Below is a small trained network, with its code and all its weights. Each question gives an input and a target symbol and asks what happens when units are switched off, that is, made to give their printed mean instead of their output.

import numpy as np


def w(rows, s, z=0):
    codes = np.array(rows[::2]) - 128.0
    scale = np.full(codes.shape[1], s)
    scale[-1] = z or s
    return codes * scale


def norm(h):
    return h / np.sqrt((h * h).mean(-1, keepdims=True) + 1e-5)


def softmax(a):
    e = np.exp(a - a.max(-1, keepdims=True))
    return e / e.sum(-1, keepdims=True)


def log_softmax(a):
    a = a - a.max(-1, keepdims=True)
    return a - np.log(np.exp(a).sum(-1, keepdims=True))


def net(x, mask):
    ids = ['ΛΠΦγζησ'.index(c) for c in x.split()]
    T = len(ids)
    res = E[ids] + P[:T]
    u = 0
    for l in range(3):
        r = norm(res)
        for j in range(2):
            rows = slice(3 * j, 3 * j + 3)
            q, k, v = (r @ M[l][rows].T for M in (Q, K, V))
            z = softmax(np.where(np.tri(T) > 0, q @ k.T / 3**0.5, -1e9)) @ v
            o = O[l][rows]
            res = res + np.where(mask[u + j], z, o[:, -1]) @ o[:, :-1]
        u += 2
    return log_softmax(norm(res)[-1] @ U[:, :-1].T + U[:, -1])


Q, K, V, O = {}, {}, {}, {}
E = w([
[117,124,204,148,131],'Λ',
[3,122,166,187,24],'Π',
[111,139,211,177,40],'Φ',
[170,84,89,84,49],'γ',
[56,179,168,45,44],'ζ',
[77,130,162,55,146],'η',
[10,111,160,199,28],'σ',
],0.0017)
P = w([
[156,148,105,142,170],'0',
[191,145,193,108,101],'1',
[132,158,178,106,142],'2',
[102,180,77,129,194],'3',
[188,211,70,171,124],'4',
[202,119,146,121,94],'5',
[119,46,206,68,127],'6',
[65,126,114,106,202],'7',
[133,174,33,181,173],'8',
[222,206,111,243,56],'9',
[158,102,254,82,87],'10',
],0.0038)
Q[0] = w([
[191,166,141,89,62],'0.h1',
[159,222,190,67,9],'0.h1',
[145,113,2,185,191],'0.h1',
[35,162,131,136,129],'0.h2',
[120,132,81,115,134],'0.h2',
[136,167,130,152,149],'0.h2',
],0.0036)
K[0] = w([
[38,112,112,147,146],'0.h1',
[3,116,38,163,211],'0.h1',
[105,164,232,39,17],'0.h1',
[209,107,157,104,63],'0.h2',
[142,130,158,157,127],'0.h2',
[179,113,105,104,159],'0.h2',
],0.0034)
V[0] = w([
[127,146,247,39,34],'0.h1',
[205,118,210,146,121],'0.h1',
[145,136,181,90,93],'0.h1',
[94,123,149,160,153],'0.h2',
[90,98,107,127,241],'0.h2',
[113,172,202,95,10],'0.h2',
],0.0016)
O[0] = w([
[175,253,165,99,111,183],'0.h1',
[157,120,125,82,154,143],'0.h1',
[155,204,122,92,140,153],'0.h1',
[131,131,148,108,121,121],'0.h2',
[100,172,96,58,78,52],'0.h2',
[191,158,146,177,173,255],'0.h2',
],0.0019,0.00097)
Q[1] = w([
[102,15,200,71,127],'1.h1',
[35,162,37,108,254],'1.h1',
[194,160,18,219,113],'1.h1',
[147,126,82,127,142],'1.h2',
[96,65,93,139,147],'1.h2',
[88,238,208,118,95],'1.h2',
],0.008)
K[1] = w([
[183,194,77,193,135],'1.h1',
[221,20,235,94,37],'1.h1',
[56,93,255,77,170],'1.h1',
[143,138,161,110,92],'1.h2',
[99,115,126,56,90],'1.h2',
[140,104,105,186,182],'1.h2',
],0.0081)
V[1] = w([
[217,77,83,221,157],'1.h1',
[33,149,137,224,96],'1.h1',
[146,137,206,166,254],'1.h1',
[186,188,165,139,29],'1.h2',
[85,134,121,94,97],'1.h2',
[75,62,56,119,130],'1.h2',
],0.0057)
O[1] = w([
[123,173,3,210,87,52],'1.h1',
[83,179,72,124,255,136],'1.h1',
[28,47,46,113,105,205],'1.h1',
[83,236,101,133,115,193],'1.h2',
[152,150,172,127,147,99],'1.h2',
[210,77,146,125,208,5],'1.h2',
],0.005,0.0028)
Q[2] = w([
[190,16,108,141,188],'2.h1',
[190,33,137,176,207],'2.h1',
[55,233,137,62,60],'2.h1',
[231,1,132,147,163],'2.h2',
[9,224,156,52,91],'2.h2',
[78,189,124,103,75],'2.h2',
],0.0064)
K[2] = w([
[49,236,169,51,52],'2.h1',
[32,208,173,54,40],'2.h1',
[243,3,18,242,218],'2.h1',
[76,254,220,80,114],'2.h2',
[241,6,28,177,138],'2.h2',
[229,84,16,153,139],'2.h2',
],0.0045)
V[2] = w([
[185,166,78,136,229],'2.h1',
[104,192,187,143,93],'2.h1',
[130,217,223,98,122],'2.h1',
[71,78,187,109,153],'2.h2',
[2,115,92,166,118],'2.h2',
[66,117,164,138,180],'2.h2',
],0.0043)
O[2] = w([
[42,214,175,217,180,78],'2.h1',
[183,175,5,95,110,131],'2.h1',
[164,205,67,78,142,84],'2.h1',
[148,113,156,27,217,131],'2.h2',
[109,38,81,138,189,253],'2.h2',
[66,119,77,3,207,130],'2.h2',
],0.0035,0.0022)
U = w([
[55,57,75,148,79,2],'Λ',
[123,143,148,166,225,140],'Π',
[134,153,55,88,117,217],'Φ',
[222,141,147,226,68,145],'γ',
[149,133,220,37,128,91],'ζ',
[155,1,150,118,143,176],'η',
[112,148,133,163,226,122],'σ',
],0.0073,0.0021)

Each question gives the input, a string of symbols that net reads in full, and the target symbol t.
The units are the heads (3 rows each of Q, K, V and O). Each row of codes is followed by its name. A weight is (code - 128) times the scale printed after its matrix; where a second scale follows, it is the last column's (O and U).
mask holds one flag per head, layer by layer. A switched-off head (its flag False) gives its mean, the last column of its rows in O, instead of its output. The means were averaged over made-up inputs and are rounded, as every weight is.
A unit's drop is (log p(t) with every unit on - log p(t) with that unit switched off) / (log p(t) with every unit on - log p(t) with every unit switched off).
The circuit of an input: a set's keep is (log p(t) with only the set's units on - log p(t) with every unit switched off) / (log p(t) with every unit on - log p(t) with every unit switched off). Starting from all 6 units, units are removed one at a time, each time the one whose removal leaves the highest keep (on an exact tie, the one counted first), for as long as the keep stays at least 0.8.
circuit, biggest first: the units of the circuit, biggest drop first
heads that matter: for each layer, one digit per head in row order, 1 if its drop is at least 0.15 and else 0, layers parted by /
drop when u is switched off: that unit's drop, to one decimal
input γ ζ ζ γ Π Λ Φ Π σ, target γ: circuit, biggest first : 2.h2, 1.h1
input Λ Λ ζ ζ γ, target η: heads that matter : 00 / 10 / 10
input η ζ Λ γ γ ζ ζ η, target ζ: circuit, biggest first : 1.h1
input γ ζ ζ σ ζ ζ ζ γ ζ, target ζ: heads that matter : 00 / 10 / 00
input ζ η Λ ζ ζ ζ Φ γ ζ Λ γ, target Φ: circuit, biggest first : 2.h1, 1.h1
input ζ ζ σ ζ γ ζ ζ Π Π ζ Π, target Φ: circuit, biggest first : 2.h1, 1.h1
input σ ζ η, target σ: heads that matter : 00 / 10 / 00
input ζ Λ γ Λ ζ ζ Λ, target Φ: heads that matter : 10 / 01 / 10
input Λ Λ ζ ζ Λ ζ, target η: heads that matter : 10 / 10 / 10
input η ζ Φ σ γ γ Φ ζ Λ σ, target ζ: heads that matter : 01 / 10 / 00
input γ Λ γ γ σ, target γ: circuit, biggest first : 1.h1, 2.h2
input Λ Λ ζ η ζ Φ Λ γ Φ Π, target η: circuit, biggest first : 1.h1, 2.h1, 2.h2
input ζ Λ Λ, target Φ: heads that matter : 00 / 01 / 10
input ζ ζ γ η Π η Λ ζ γ Π ζ, target Φ: heads that matter : 00 / 11 / 10
input ζ Φ Π ζ Λ Φ, target Φ: circuit, biggest first : 2.h1
input Π ζ ζ, target Π: circuit, biggest first : 1.h1, 2.h1
input σ Λ ζ σ Λ η γ γ Φ Φ σ, target σ: circuit, biggest first : 1.h1, 2.h1
input ζ η η ζ Φ Π σ Λ ζ ζ ζ, target Φ: heads that matter : 00 / 01 / 10
input Λ σ ζ σ ζ Λ ζ Π η γ, target η: heads that matter : 10 / 11 / 10
input Π ζ γ, target Π: heads that matter : 00 / 10 / 00
input Φ Λ Π η, target Λ: circuit, biggest first : 1.h1
input Λ Φ Λ ζ Λ Φ ζ Λ Π Λ, target Λ: drop when 1.h1 is switched off : 0.7
